In the rows, zero is written as 128.
Each row of numbers belongs to one of the elements below and depends on some of the facts about them. Some rows are named. Which element is each other row?

Facts:
{bebor klemol gestem brotol lugus kaloflan vudo beflon zekestun fodram stosofle flivam nagon kleplo fleplal stofles reklas dutur tragrar plapin veplem pedibel potru goflu drotrugrik stipa tibes keklo stoflar totres dusek tegugror pevu brenol tridu belim kodu difubrur beri bitafle kegos trosek granoge tater notus tagren brazul kefo pufer tadrur noplu flepar dokabrim gretrak libron rudrin klakli druna rebra porer vopin gozes tonak vuron truvun fakla floston bufle pluva trukal motazer grurer motra faklas tragek bemer kikubin libral letrim plokleplim skastul fepeles tatil} γ 645
{brasak draplek fati vokasan floten grudrotik nivel druplem tigedrin begre diguve gregrar drabros notek drovum kuper fesuden mirar pekosu fogre vasker gruklon skostu paflu zubril foren tratrir festan dritis visak brestodru pluker flovam stipefe grimel fudifor kogrik piflur fluru pifis kladadi klovil bikol rasol fesos brenaga kodri mikem rasan badresur plegem floflu kasti stagre mefel folek plotisku tufam pufla drurafo fedren fledur brugi keko kogrok retum fliflim fodrek dizifle gegran gruklom feplebor grarafel gasel grebro brupam kluguk trezi trosa bepu stufik} γ 235
{gestur botar gubru skasomus voplem klovol vuzo fuven reflebre nobrur netusto griru nufa skipubon vokun brasko fostum grezun drigok klegrak gibedrur gruboplir rutis safles kanis flopi meboflok momar flostim popepla statran gastakal ribu flesu kludek febi muri saton raruk pliflok fleso gopla dropus lefo ligas truvam pibu steplur zalok zuta trose zeste klonitak festar zarista skega rusa korek zeskavi rokan kigre kani lonok} γ 676
[draplek voplem tigedrin] ζ brestodru
[draplek] ζ zekestun
[botar] ζ rasan
[botar statran] ζ tater
[botar fepeles] ζ truvun
[gubru] ζ gegran
[gubru] ζ steplur
[gubru grudrotik plegem] ζ klakli
[gubru floten] ζ klovil
[fati paflu] ζ floflu
[fati pluker pibu] ζ fudifor
[voplem saton] ζ trezi
[voplem fogre] ζ gasel
[klovol vuzo kikubin] ζ skasomus
[vokasan grudrotik] ζ dritis
[floten mefel kikubin] ζ flostim
[floten plegem zarista feplebor] ζ libral
[brotol fodram begre korek feplebor] ζ reklas
[brotol] ζ fedren
[beflon kluguk] ζ zeskavi
[beflon vasker] ζ pufla
[beflon kogrik] ζ gestur
[beflon gozes] ζ netusto
[fodram pevu] ζ ribu
[nobrur tridu kasti] ζ notek
[nobrur febi rokan] ζ griru
[nobrur] ζ flivam
[nobrur plegem fliflim] ζ bikol
[tigedrin kleplo rutis] ζ tegugror
[tigedrin diguve zalok] ζ flepar
[nagon] ζ festan
[nagon festar] ζ vudo
[nagon] ζ kaloflan
[nagon fostum plegem] ζ trosa
[kleplo brasko bepu] ζ badresur
[kleplo] ζ bitafle
[diguve nufa] ζ drotrugrik
[diguve noplu] ζ brenaga
[diguve] ζ gregrar
[fleplal dokabrim kasti] ζ kladadi
[skipubon] ζ motra
[skipubon noplu kigre] ζ skega
[brasko] ζ pedibel
[brasko mirar pibu] ζ kegos
[brasko] ζ gopla
[fostum] ζ kani
[drovum] ζ libron
[drovum pifis] ζ druplem
[goflu] ζ brazul
[goflu] ζ visak
[goflu] ζ klegrak
[goflu fledur] ζ rusa
[tibes statran] ζ gibedrur
[tibes druna] ζ plokleplim
[keklo pluker] ζ tagren
[stoflar letrim] ζ vopin
[stoflar safles] ζ retum
[pekosu vuron grebro] ζ ligas
[pekosu foren] ζ flovam
[pekosu fluru] ζ tatil
[pevu fesos] ζ trukal
[pevu] ζ fakla
[tridu momar] ζ veplem
[paflu] ζ stosofle
[paflu pluker] ζ gretrak
[zubril flopi noplu] ζ brenol
[zubril] ζ kanis
[belim] ζ gruklon
[foren] ζ potru
[foren] ζ klemol
[rutis dizifle] ζ tonak
[rutis fleso kasti] ζ pufer
[trosek pluker mikem] ζ grurer
[trosek] ζ kodu
[trosek rebra] ζ lugus
[flopi momar] ζ gastakal
[flopi bemer] ζ bebor
[flopi] ζ fuven
[notus letrim] ζ fesuden
[notus] ζ difubrur
[meboflok bemer] ζ pluva
[meboflok pifis] ζ totres
[statran lonok] ζ skostu
[tadrur] ζ fodrek
[tadrur plegem] ζ plapin
[noplu kodri] ζ keko
[noplu rebra] ζ porer
[dokabrim fluru fesos] ζ nivel
[dokabrim bepu] ζ brasak
[kogrik faklas] ζ stagre
[kogrik skastul] ζ dusek
[kogrik] ζ stofles
[piflur] ζ grimel
[piflur rudrin] ζ dutur
[piflur festar] ζ tratrir
[rudrin fleso] ζ grezun
[rudrin grarafel] ζ truvam
[fluru] ζ stipa
[druna] ζ kuper
[febi muri] ζ stipefe
[febi] ζ gruklom
[vuron] ζ vokun
[fesos] ζ popepla
[fesos] ζ brupam
[fesos] ζ kogrok
[fesos skastul] ζ flesu
[saton] ζ raruk
[kodri] ζ pliflok
[fleso bufle stufik] ζ kludek
[mikem motazer plotisku] ζ gestem
[lefo dizifle] ζ drabros
[lefo] ζ kefo
[motazer skastul] ζ folek
[pibu] ζ tragrar
[zalok plotisku fledur] ζ beri
[trose] ζ gruboplir
[plotisku] ζ dropus
[faklas zarista letrim] ζ granoge
[bemer] ζ drurafo
[fledur] ζ floston
[dizifle] ζ klonitak
[rokan] ζ zeste
[grarafel] ζ brugi
[kigre] ζ rasol
[skastul] ζ reflebre
[grebro] ζ tufam
[stufik] ζ tragek
φ 586 <- bebor brasak draplek gestur klemol klovol tigedrin flivam begre gregrar dutur tragrar griru veplem nufa vokun tibes fogre totres tegugror gruboplir difubrur rutis trosek dritis visak granoge brestodru tater meboflok momar flostim popepla statran pufer grimel flesu noplu kogrik piflur gretrak rudrin fluru febi gozes vuron rasol muri brenaga floston bufle rasan gopla dropus badresur lefo trukal plegem floflu pibu zalok stagre motra trose plotisku tragek zeste tufam festar fedren fledur brugi kogrok fodrek gegran gruklom feplebor kigre brupam kani lonok stufik tatil
φ 346 <- botar gubru skasomus fati gestem voplem vuzo fuven reflebre vokasan floten brotol lugus kaloflan grudrotik vudo beflon zekestun fodram stosofle nivel druplem nobrur nagon kleplo diguve netusto fleplal stofles reklas drabros plapin notek skipubon pedibel potru brasko fostum drovum goflu kuper drotrugrik stipa fesuden keklo stoflar mirar pekosu vasker grezun dusek gruklon drigok pevu skostu brenol klegrak tridu paflu zubril gibedrur belim foren tratrir kodu beri bitafle festan kegos safles kanis flopi pluker flovam stipefe notus tagren brazul kefo gastakal tadrur ribu fudifor flepar dokabrim libron pifis klakli kludek druna kladadi rebra porer klovil vopin bikol tonak fesos truvun saton fakla kodri raruk pliflok fleso mikem pluva ligas truvam motazer kasti steplur grurer zuta mefel folek faklas klonitak bemer pufla kikubin drurafo libral zarista skega letrim keko rusa retum korek plokleplim zeskavi fliflim dizifle rokan grarafel skastul gasel fepeles grebro kluguk trezi trosa bepu

Some rows with their names:
[128 128 121 112 110 129 136  78 131 139 124 121 125 140 132 112 119 122
 136 128 137 110 144 135 154 106 116 104 119 119 134 153 120 142 122 121
 121 136 109 114 144 124 138 147 140 118 122 151 116 115 116 126 123] -> floflu
[127 124 129 116 111 121 142  96 131 144 120 131 125 134 131 107 118 122
 137 126 133 125 146 129 135 106 113 106 124 128 130 146 127 135 126 128
 123 139 110 116 145 125 129 140 134 122 120 155 121 126 116 121 121] -> gruklom
[136 114 134 125 102 133 135 113 109 143 134 123 122 111 131 116 116 117
 126 136 131 151 129  92  91 107 112 111 128 120 127 137 124 123 131 141
 135 149 106 132 131 140 137 131 128 130 119 148 129 139 117 125 114] -> notek
[117 129 126 143 126 127 136 127 118 140 146 130 123 122 136 133 143 123
 130 132 138 111 136 112 130 123 137 121 123 133 139 141 123 125 121 152
 110 130 118 121 134 136 132 119 126 125 107 152 154 135 130 138 126] -> brazul
[117 129 123 141 125 129 134 120 118 138 150 125 123 123 136 134 144 123
 129 133 140 107 136 115 132 123 140 120 121 130 139 142 121 126 119 149
 110 131 117 119 135 136 135 123 128 123 108 151 151 131 130 139 127] -> stosofle
[114 126 137 133 117 142 141 121 131 136 122 124 122 103 131 143 131 119
 135 135 143 100 134  89 130 128  94 112 122 116 137 114 132 125 129 139
 117 155 117 135 122 128 115 137 133 117 116 120 160 135 121 136 127] -> ligas
[142 126 129 126 103 128 135 138 132 130 125 123 124 120 127 127 118 118
 139 134 122 131 109 127 156 120 112 118 130 116 135 127 127 126 126 129
 139 118 112 148 104 130 149 122 137 133 136 127 105 135 122 142 128] -> pekosu
[116 130 125 144 126 125 135 129 120 139 146 129 123 121 135 134 144 123
 131 132 138 109 136 114 138 126 134 121 123 133 140 141 123 126 120 149
 111 128 119 120 131 135 132 119 126 125 107 154 150 135 130 139 128] -> porer
[116 129 124 142 125 128 135 128 119 140 147 130 124 122 135 133 144 123
 131 132 138 111 137 116 130 123 138 121 123 133 139 141 123 124 120 152
 111 129 118 120 137 137 131 121 127 125 107 153 153 135 130 137 125] -> stofles
[127 135 129 135 123 121 132 157 119 126 144 129 122 132 132 135 142 120
 133 131 125 124 114 138 144 130 171 130 126 120 141 119 125 122 123 150
 122 125 121 133 113 134 147 107 120 137 128 118 137 133 129 150 137] -> pevu
[114 129 134 134 115 147 140 118 133 137 121 127 123 106 131 145 132 120
 138 134 145  96 134  95 135 126  95 115 123 119 138 118 132 125 130 141
 116 152 117 132 127 127 113 137 134 117 114 121 163 133 123 139 126] -> zeskavi
[127 134 126  98 118 133 136 100 138 111 138  97 120 130 131 137 129 122
 137 135 143  94 120 146 162 146 160 100 111  87 142 106 121 149 122 112
 118 149 120 130 127 119 137 144 143 115 151  77 111 100 114 140 147] -> pibu
[116 136 153 150 122 116 144 187 148 133 104 148 121  95 125 142 124 117
 150 132 126 114 116 103 165 150  83 121 134 130 140  99 142 124 133 131
 130 133 125 157  89 117 119 108 127 133 130 102 146 147 124 149 140] -> voplem
[114 129 127 128 133 110 141 122 124 139 144 133 123 135 135 116 139 125
 136 126 138 118 147 137 125 130 163 111 120 137 136 139 124 136 122 142
 107 134 122 106 153 128 126 121 125 124 116 149 140 123 124 128 132] -> totres
[130 133 125 138 122 121 135 162 128 126 150 127 123 124 131 138 140 121
 140 132 128 125 112 142 141 141 165 125 127 127 142 122 126 125 121 148
 123 115 123 135 118 134 142 106 128 135 128 120 130 133 131 150 136] -> fepeles
[117 129 126 142 126 127 136 127 118 140 147 129 123 122 136 133 144 123
 129 132 138 112 136 113 129 123 138 121 123 132 138 139 123 125 121 151
 111 131 118 120 134 136 132 120 126 125 107 153 153 134 130 138 126] -> potru
[161 133 138  87 154 141 153 215 140 123 151 140 119 168 155 136 171 131
 132 132 113  92  86 137 103 114  76 124 142 122 134 111 102 134 137 145
  96  71  95 162 154 124 159 171 118 105 148  89 168 145 148 163 122] -> kikubin
[124 131 131 114 111 123 138  90 127 144 111 137 126 145 130 108 120 120
 133 124 128 120 148 130 147  94 121 114 123 123 131 146 125 133 128 131
 122 147 110 113 138 124 133 142 127 126 119 151 130 124 115 124 122] -> fedren

Name these rows:
No name comes twice in this set of rows, the named rows included.
[111 127 137 115 123 133 147 110 136 137 119 130 124 121 131 127 129 123
 142 127 145 103 149 118 120 128 121 105 119 123 134 118 136 133 131 135
 112 161 120 115 149 121 103 142 134 115 120 118 153 124 115 126 129]	kani
[121 139 157 127 116 115 135 160 134 129 122 145 120 109 128 127 111 116
 154 129 132 150 116 123  97 159 151 104 128 124 132 105 131 139 142 134
 133 160 122 126 134 116 122 120 115 139 140  79 148 116 118 149 136]	rutis
[127 129 123 134 104 139 132  96 132 144 119 128 125 122 131 127 122 119
 135 132 134 107 132 111 165 103  85 116 126 124 136 151 123 128 122 131
 125 126 108 129 121 129 139 136 138 122 112 160 130 132 124 136 118]	folek
[113 131 129 150 128 118 136 139 123 142 140 137 122 118 134 132 142 122
 133 131 136 112 137 110 143 128 124 122 125 139 139 139 125 125 121 148
 112 126 120 125 126 133 131 113 125 127 106 157 153 139 131 140 128]	drotrugrik
[116 129 128 144 126 123 135 130 116 140 146 131 122 119 136 131 143 122
 128 133 137 115 136 108 126 126 135 121 123 133 138 139 121 126 121 149
 111 133 118 121 132 136 134 118 122 126 108 153 155 136 129 137 127]	bitafle
[125 127 133 142 108 126 137 120 133 149 110 140 124 114 129 122 120 118
 136 131 128 118 134  99 160 106  67 118 131 133 134 147 128 125 126 133
 128 126 110 138 114 128 134 128 133 127 111 164 134 144 124 134 119]	gasel
[142 132 117 120  99 142 128 107 135 125 131 111 125 130 129 135 121 118
 138 135 128 111 106 140 178 116 121 117 124 104 140 136 120 132 120 124
 134 114 109 140 111 130 156 132 144 128 135 123 104 121 123 148 128]	paflu
[131 136 133 126 113 108 142 138 151 135 109 141 125 135 125 113 113 120
 152 124 121 124 123 154 187 127 114 113 130 130 137 134 131 137 125 116
 132 112 117 134 115 115 141 120 137 132 137 131 101 127 119 138 135]	fledur
[126 128 131 140 107 129 138 116 132 149 112 138 124 116 130 123 121 119
 136 131 130 116 134 101 155 105  73 118 130 132 134 147 127 125 125 133
 128 127 109 135 117 129 135 130 133 126 111 163 134 141 123 134 118]	trezi
[126 137 152 142 117  82 145 173 151 144  95 162 122 118 123 105 107 117
 154 124 112 145 125 133 182 138  89 114 138 145 134 131 135 137 130 112
 139 115 119 144  98 110 139 103 124 142 136 137 108 139 120 139 138]	tigedrin
[115 127 130 125 133 106 141 123 121 139 145 131 122 133 135 114 140 125
 132 127 137 124 148 132 118 130 163 109 120 135 135 138 124 135 123 141
 109 140 121 107 151 129 127 122 124 124 117 147 139 125 122 126 132]	tatil
[123 132 138 113 119 129 147 144 145 123 123 129 124 124 128 133 124 121
 153 127 135 116 123 147 132 147 146 109 123 117 136 101 138 133 133 132
 125 145 124 127 135 118 114 130 135 125 141  85 133 121 117 139 138]	festar
[145 124 121 123 100 139 139 139 139 130 127 123 127 125 126 131 119 119
 146 131 123 128 109 146 153 116 122 122 131 120 136 125 134 120 125 138
 139 113 113 143 115 133 138 122 144 132 134 126 105 139 122 141 124]	vokasan
[132 120 132 127 105 131 135 107 116 143 126 124 122 114 131 119 119 117
 125 135 131 132 131  92 123 105  97 112 127 118 130 141 121 127 127 133
 130 142 106 135 122 135 141 135 129 126 117 152 129 136 119 129 117]	nivel

The same elements again, as new rows of numbers:
Some rows with their names:
[110 182 139  99 107 121 130 157 165 142 179 157  92 124 164 135 144 104
 146 134 105 118 176 124 154 174] -> fleso
[104 157 123 130  91 129 142 163 136 140 154 157 111 127 150 118 138 113
 138 144 112 122 175 140 154 156] -> brotol
[116 178 130 113 113 108 112 161 128 134 157 143  85 117 135 159 116 120
 136 132 137 119 169 156 137 151] -> notek
[ 99 168 122 114 122  99 117 156 150 146 159 162 108 109 177 145 133  91
 139 135 123 102 189 158 102 122] -> grebro
[113 178 128  83  79 115 128 141 132 128 180 127  77 128 128 156 158 108
 139 126  93 132 174 149 143 185] -> zeste
[107 147 125 133  93 125 146 144 117 139 139 155 105 125 158 116 134 114
 129 144 101 131 175 125 154 128] -> beflon
[113 165 133 114 109 108 121 141  96 126 134 140  78 109 149 153 114 122
 123 136 125 126 174 132 133 119] -> pufla
[127 177 135 117 136 104 125 152 137 142 154 159  94 119 154 141 121 119
 145 150 112 118 170 144 136 124] -> mikem
[123 155 125 135 110 115 143 152 144 157 162 159 111 133 146 125 139 113
 140 142 106 133 161 136 158 139] -> keklo
[123 174 125  98 114 105 138 138 109 122 143 141  92 118 141 139 143 120
 145 164  79 123 183 162 120 125] -> kogrik
[100 181 140  99  99 128 132 156 149 130 167 155  86 121 167 129 140 108
 140 137 102 118 184 119 154 173] -> gubru
[121 179 121  95  96 107 124 151 110 118 155 127  84 118 113 160 139 124
 139 146 107 121 175 178 126 161] -> fodrek
[134 138 103 112  83 103 133 176 155 150 159 159  86 123 141  92 129 107
 165 150 130 135 185 130 157 145] -> fepeles
[ 96 190 126 129 126 117  91 153 141 140 156 160  67 149 156 126  93 103
 144 149  94 134 194 174 138 134] -> drovum
[114 178 128  82  80 114 129 141 131 128 178 128  76 129 129 156 159 108
 138 126  92 133 176 150 143 186] -> griru
[128 175 121  97 105  95 123 143 116 131 162 130  87 120 118 166 143 118
 140 141 106 125 170 175 119 144] -> brasak
[152 157 101  78  88  80 117 158 124 129 158 130  60 113 109 134 133 116
 167 152 124 137 185 163 125 139] -> rasan
[101 145 115 131  81 114 129 152 133 152 163 145 108 125 143 146 139 102
 124 113 135 127 170 146 140 151] -> stipa

Name these rows:
No name comes twice in this set of rows, the named rows included.
[139 174 123  99 114  91 126 134 112 136 161 131  84 123 115 166 141 123
 141 144 101 133 161 169 125 134]	floflu
[118 153 121 136  91 116 126 148 131 155 165 145  94 138 129 142 129 113
 129 121 125 143 158 143 162 151]	porer
[124 177 131 119 121 102 109 149 127 142 159 144  77 125 135 160 111 119
 136 131 130 131 164 153 140 136]	keko
[100 177 140  99 100 127 134 151 144 130 163 154  84 120 172 128 139 106
 138 136  99 121 184 115 154 162]	zarista
[106 163 124 129  92 130 140 171 145 140 161 157 113 128 142 120 139 116
 141 144 117 119 174 146 160 171]	nagon
[113 149 113 115  68 119 142 141 100 130 152 127  97 129 113 139 154 118
 127 138  95 139 171 160 145 159]	granoge
[124 157 111 113  75 113 139 153 128 142 173 131 104 134 103 148 161 117
 139 134 107 133 162 173 147 179]	tragek
[120 184 131 120 133 108 115 156 142 142 158 159  86 129 151 138 113 115
 147 150 108 123 175 154 138 131]	zubril
[115 168 127  84  81 108 132 127 122 132 173 127  77 125 139 158 161 105
 132 122  88 136 176 140 135 162]	flesu
[124 156 111 115  76 112 140 148 122 142 171 130 102 135 106 149 159 116
 138 133 103 136 163 171 145 170]	pufer
[121 184 124  95 111 110 134 154 124 120 154 142  94 119 130 139 143 121
 151 166  87 114 183 176 123 152]	plegem
[124 162 113 115  88 116 148 157 142 142 171 145 114 136 120 128 164 114
 152 154  85 126 171 172 145 170]	bufle
[114 158 107 123  76 114 123 138 119 146 168 131  85 152 107 140 143 110
 135 131  89 152 170 178 149 160]	bebor
[104 151 121 130  79 125 132 159 121 140 155 143 101 126 134 140 134 115
 126 125 131 129 168 141 156 162]	reklas

